Here is a tiny trained network, its code and every weight. The questions are about switching its units off for an input and a target symbol, where a switched-off unit gives its printed mean instead of its output.

import numpy as np


def w(rows, s, z=0):
    codes = np.array(rows[::2]) - 128.0
    scale = np.full(codes.shape[1], s)
    scale[-1] = z or s
    return codes * scale


def norm(h):
    return h / np.sqrt((h * h).mean(-1, keepdims=True) + 1e-5)


def f(y):
    return np.maximum(y, 0)


def softmax(a):
    e = np.exp(a - a.max(-1, keepdims=True))
    return e / e.sum(-1, keepdims=True)


def log_softmax(a):
    a = a - a.max(-1, keepdims=True)
    return a - np.log(np.exp(a).sum(-1, keepdims=True))


def net(x, mask):
    ids = ['αγζηθμξσψω'.index(c) for c in x.split()]
    T = len(ids)
    res = E[ids] + P[:T]
    u = 0
    for l in range(2):
        r = norm(res)
        for j in range(2):
            rows = slice(2 * j, 2 * j + 2)
            q, k, v = (r @ M[l][rows].T for M in (Q, K, V))
            z = softmax(np.where(np.tri(T) > 0, q @ k.T / 2**0.5, -1e9)) @ v
            o = O[l][rows]
            res = res + np.where(mask[u + j], z, o[:, -1]) @ o[:, :-1]
        u += 2
        y = f(norm(res) @ A[l][:, :-1].T + A[l][:, -1])
        res = res + np.where(mask[u : u + 4], y, B[l][:, -1]) @ B[l][:, :-1]
        u += 4
    return log_softmax(norm(res)[-1] @ U[:, :-1].T + U[:, -1])


Q, K, V, O, A, B = {}, {}, {}, {}, {}, {}
E = w([
[187,25,58,139],'α',
[131,116,19,43],'γ',
[197,176,92,153],'ζ',
[192,173,87,137],'η',
[197,155,75,123],'θ',
[208,174,95,153],'μ',
[160,15,116,162],'ξ',
[179,83,81,137],'σ',
[126,204,195,59],'ψ',
[189,127,252,187],'ω',
],0.011)
P = w([
[112,146,160,118],'0',
[249,107,107,15],'1',
[205,76,207,2],'2',
[140,229,66,146],'3',
[196,116,98,28],'4',
[213,116,173,113],'5',
[102,222,73,168],'6',
],0.0086)
Q[0] = w([
[140,62,153,119],'L0H1',
[139,158,45,161],'L0H1',
[150,191,110,2],'L0H2',
[78,52,130,35],'L0H2',
],0.0093)
K[0] = w([
[222,74,213,123],'L0H1',
[51,149,102,59],'L0H1',
[1,174,67,124],'L0H2',
[72,138,146,136],'L0H2',
],0.0098)
V[0] = w([
[146,70,148,3],'L0H1',
[199,241,43,111],'L0H1',
[107,174,179,50],'L0H2',
[112,149,204,152],'L0H2',
],0.0059)
O[0] = w([
[29,184,35,211,207],'L0H1',
[155,253,69,126,254],'L0H1',
[112,89,165,136,134],'L0H2',
[204,31,145,67,75],'L0H2',
],0.0055,0.0046)
A[0] = w([
[200,197,229,229,27],'L0N1',
[157,1,39,161,92],'L0N2',
[84,51,142,171,2],'L0N3',
[136,62,82,189,109],'L0N4',
],0.0051,0.002)
B[0] = w([
[168,105,118,150,212],'L0N1',
[138,253,154,128,252],'L0N2',
[196,92,54,108,147],'L0N3',
[164,141,69,141,197],'L0N4',
],0.012,0.0025)
Q[1] = w([
[49,103,149,143],'L1H1',
[179,181,142,124],'L1H1',
[124,131,75,250],'L1H2',
[47,113,128,145],'L1H2',
],0.015)
K[1] = w([
[46,96,127,5],'L1H1',
[130,130,178,200],'L1H1',
[134,175,29,48],'L1H2',
[168,11,81,116],'L1H2',
],0.013)
V[1] = w([
[119,95,238,158],'L1H1',
[158,87,89,212],'L1H1',
[48,95,1,155],'L1H2',
[227,82,80,233],'L1H2',
],0.0098)
O[1] = w([
[140,209,96,253,3],'L1H1',
[111,54,154,168,207],'L1H1',
[65,126,56,68,51],'L1H2',
[149,74,13,195,189],'L1H2',
],0.013,0.0055)
A[1] = w([
[152,118,131,138,50],'L1N1',
[111,126,167,250,55],'L1N2',
[113,38,151,123,164],'L1N3',
[40,175,100,130,255],'L1N4',
],0.017,0.0037)
B[1] = w([
[125,116,121,90,166],'L1N1',
[127,211,17,151,238],'L1N2',
[16,61,205,164,253],'L1N3',
[74,253,135,158,211],'L1N4',
],0.013,0.004)
U = w([
[69,118,81,92,18],'α',
[3,239,105,58,56],'γ',
[184,117,113,101,4],'ζ',
[152,138,114,84,25],'η',
[132,131,87,45,38],'θ',
[169,109,113,106,32],'μ',
[61,52,144,190,249],'ξ',
[58,100,119,103,192],'σ',
[117,176,253,124,248],'ψ',
[101,197,99,224,244],'ω',
],0.011,0.0027)

Each question gives the input, a string of symbols that net reads in full, and the target symbol t.
The units are the heads (2 rows each of Q, K, V and O) and the neurons (one row each of A and B). Each row of codes is followed by its name. A weight is (code - 128) times the scale printed after its matrix; where a second scale follows, it is the last column's (O, A, B and U).
mask holds one flag per unit, layer by layer, with each layer's heads first. A switched-off unit (its flag False) gives its mean, the last column of its rows in O or B, instead of its output. The means were averaged over made-up inputs and are rounded, as every weight is.
A unit's drop is (log p(t) with every unit on - log p(t) with that unit switched off) / (log p(t) with every unit on - log p(t) with every unit switched off).
top k neurons: the k neurons with the biggest drops, biggest first
top k neurons in layer l: the k neurons of layer l with the biggest drops, biggest first
which heads matter: for each layer, one digit per head in row order, 1 if its drop is at least 0.15 and else 0, layers parted by /
input ζ ζ γ α, target γ: which heads matter : 10 / 01
input ξ η η σ η, target ξ: which heads matter : 10 / 10
input ξ θ γ μ ζ, target ξ: which heads matter : 10 / 10
input ξ μ ξ ψ, target ψ: top neuron : (L0N3)
input ψ ζ ζ, target ψ: which heads matter : 00 / 01
input ξ γ ζ ψ ψ, target ξ: which heads matter : 10 / 00
input θ α σ η ψ μ, target ψ: top 2 neurons in layer 0 : (L0N1, L0N4)
input ξ ω σ, target ω: top 2 neurons : (L1N2, L0N1)
input γ ω γ α ξ, target γ: which heads matter : 00 / 01
input ξ α η ζ γ ξ ζ, target γ: top 3 neurons : (L0N3, L0N4, L1N4)
input ξ ω ζ, target ω: which heads matter : 10 / 11
input γ ξ ω, target ω: which heads matter : 00 / 10
input μ γ ζ μ, target γ: which heads matter : 01 / 11
input θ η γ ξ, target γ: which heads matter : 10 / 01
input θ ξ α θ ξ μ, target ξ: which heads matter : 00 / 10
input ξ ζ α, target ξ: top 3 neurons in layer 0 : (L0N3, L0N4, L0N2)
input μ α ψ ζ σ γ η, target γ: top neuron : (L1N4)
input ξ ψ γ ξ σ, target ξ: top 2 neurons : (L0N3, L1N3)
input ξ ψ θ ξ μ, target ξ: top 2 neurons in layer 0 : (L0N3, L0N2)
input θ μ ψ θ, target θ: top 3 neurons : (L0N2, L1N4, L1N2)
input ω ξ γ η α, target ω: top 2 neurons : (L0N2, L0N1)
input ψ ω γ, target ω: top neuron : (L1N2)
